[[  7   7  28  -6  12]
 [-10 -10  30   4 -16]
 [ 28  28  23  17  13]]
=>
[[ 12   7   7  28  -6]
 [-16 -10 -10  30   4]
 [ 13  28  28  23  17]]

[[  7 -16  10  21  -6  14 -21  17  -7  -3]
 [ -4 -11   4   9  -2  -2 -10 -13  19 -14]
 [ -4 -14   0  -9  -4  -7  -7   3  35  14]
 [ -8  21 -13   2  23 -15  -9  -4 -18  34]
 [ 15  10   4   4  29 -21  -6  20  -9   8]]
=>
[[ -3   7 -16  10  21  -6  14 -21  17  -7]
 [-14  -4 -11   4   9  -2  -2 -10 -13  19]
 [ 14  -4 -14   0  -9  -4  -7  -7   3  35]
 [ 34  -8  21 -13   2  23 -15  -9  -4 -18]
 [  8  15  10   4   4  29 -21  -6  20  -9]]

[[ -8  12   2 -29]
 [ 15   7  -9 -19]
 [-36 -17  22   7]
 [  4   7  -1 -32]
 [ 11  19  10 -31]
 [-12  23 -36  20]
 [ 11  36  32 -23]
 [ -9 -38 -16  19]
 [  1  -5 -15 -26]
 [ 36  -2  32  12]
 [  8 -37 -24  -3]]
=>
[[-29  -8  12   2]
 [-19  15   7  -9]
 [  7 -36 -17  22]
 [-32   4   7  -1]
 [-31  11  19  10]
 [ 20 -12  23 -36]
 [-23  11  36  32]
 [ 19  -9 -38 -16]
 [-26   1  -5 -15]
 [ 12  36  -2  32]
 [ -3   8 -37 -24]]

[[ 20   7 -27]
 [ -4 -28 -25]
 [ -9 -19 -20]
 [ -9  29  28]
 [-24 -20  17]
 [  8  20  24]
 [ 11  36  15]]
=>
[[-27  20   7]
 [-25  -4 -28]
 [-20  -9 -19]
 [ 28  -9  29]
 [ 17 -24 -20]
 [ 24   8  20]
 [ 15  11  36]]

[[ -1  27]
 [ -2   3]
 [-20 -15]
 [ -1  12]
 [ 16   8]
 [ -8   9]
 [-19   6]]
=>
[[ 27  -1]
 [  3  -2]
 [-15 -20]
 [ 12  -1]
 [  8  16]
 [  9  -8]
 [  6 -19]]

[[ -1  -1  -2  -5  -3  -9   8 -18   4   3 -18]
 [-28  -3  -3  -4   4   2  -3  23  -3   1   7]
 [  1 -11   5  13 -12 -17 -14  14   1   6  -6]
 [  5 -10 -11 -11   1  -3 -11  11 -15  -6   2]
 [ -1  -5  -5  11 -14   0   3  -1  10   2  -4]
 [ -1  -6  -7   2 -12   9  -6 -18  -9 -16  -2]]
=>
[[-18  -1  -1  -2  -5  -3  -9   8 -18   4   3]
 [  7 -28  -3  -3  -4   4   2  -3  23  -3   1]
 [ -6   1 -11   5  13 -12 -17 -14  14   1   6]
 [  2   5 -10 -11 -11   1  -3 -11  11 -15  -6]
 [ -4  -1  -5  -5  11 -14   0   3  -1  10   2]
 [ -2  -1  -6  -7   2 -12   9  -6 -18  -9 -16]]

[[  1  -8  -3  -6  -7  -1  -3  -2  -2  -3  -2]
 [-12  -6 -10  -5  -2   2   5   3  12  16  18]
 [ 18   7   5   2  -4 -17 -17 -24 -20 -29 -36]
 [-15 -21 -16 -16 -12 -12  -5   2   3  11  10]]
=>
[[ -2   1  -8  -3  -6  -7  -1  -3  -2  -2  -3]
 [ 18 -12  -6 -10  -5  -2   2   5   3  12  16]
 [-36  18   7   5   2  -4 -17 -17 -24 -20 -29]
 [ 10 -15 -21 -16 -16 -12 -12  -5   2   3  11]]
---
[[-12  -3  14  -8  -1]
 [ -8   0  14  -8   3]
 [-17  -3  29  -9  -8]
 [ -4   1  21   2  -1]]
=>
[[-3 14]
 [ 0 14]]

[[ 19  29 -28  -3]
 [ -2  28 -24 -12]
 [ 33  15  18  -5]]
=>
[[ 29 -28]
 [ 28 -24]]

[[ -9 -15  -2  -1   4]
 [ -6   1  22   9   6]
 [-18 -29  22  10   6]]
=>
[[-15  -2]
 [  1  22]]

[[  0   2   8 -35 -31]
 [ 11   4 -15   3  -7]]
=>
[[  2   8]
 [  4 -15]]

[[  9  21 -35  11  11]
 [ 26   1 -30 -11 -32]
 [-17  15 -20  18  37]]
=>
[[ 21 -35]
 [  1 -30]]

[[  3  -8 -10]
 [-22 -31  -9]
 [ -3  32 -17]
 [ 16 -25   3]
 [ -5 -29  -5]]
=>
[[ -8 -10]
 [-31  -9]]

[[  0   0  -1  -2]
 [-16   7  35   1]]
=>
[[ 0 -1]
 [ 7 35]]

[[-11 -21 -29]
 [-26 -12 -19]
 [ 37 -12  -2]]
=>
[[-21 -29]
 [-12 -19]]

[[ -8  23  15  15 -22]
 [  2  24   9   9 -15]
 [  0  26  13  15 -18]
 [  4  -7  -6  -2   7]
 [ -3 -27 -13 -13  13]]
=>
[[23 15]
 [24  9]]
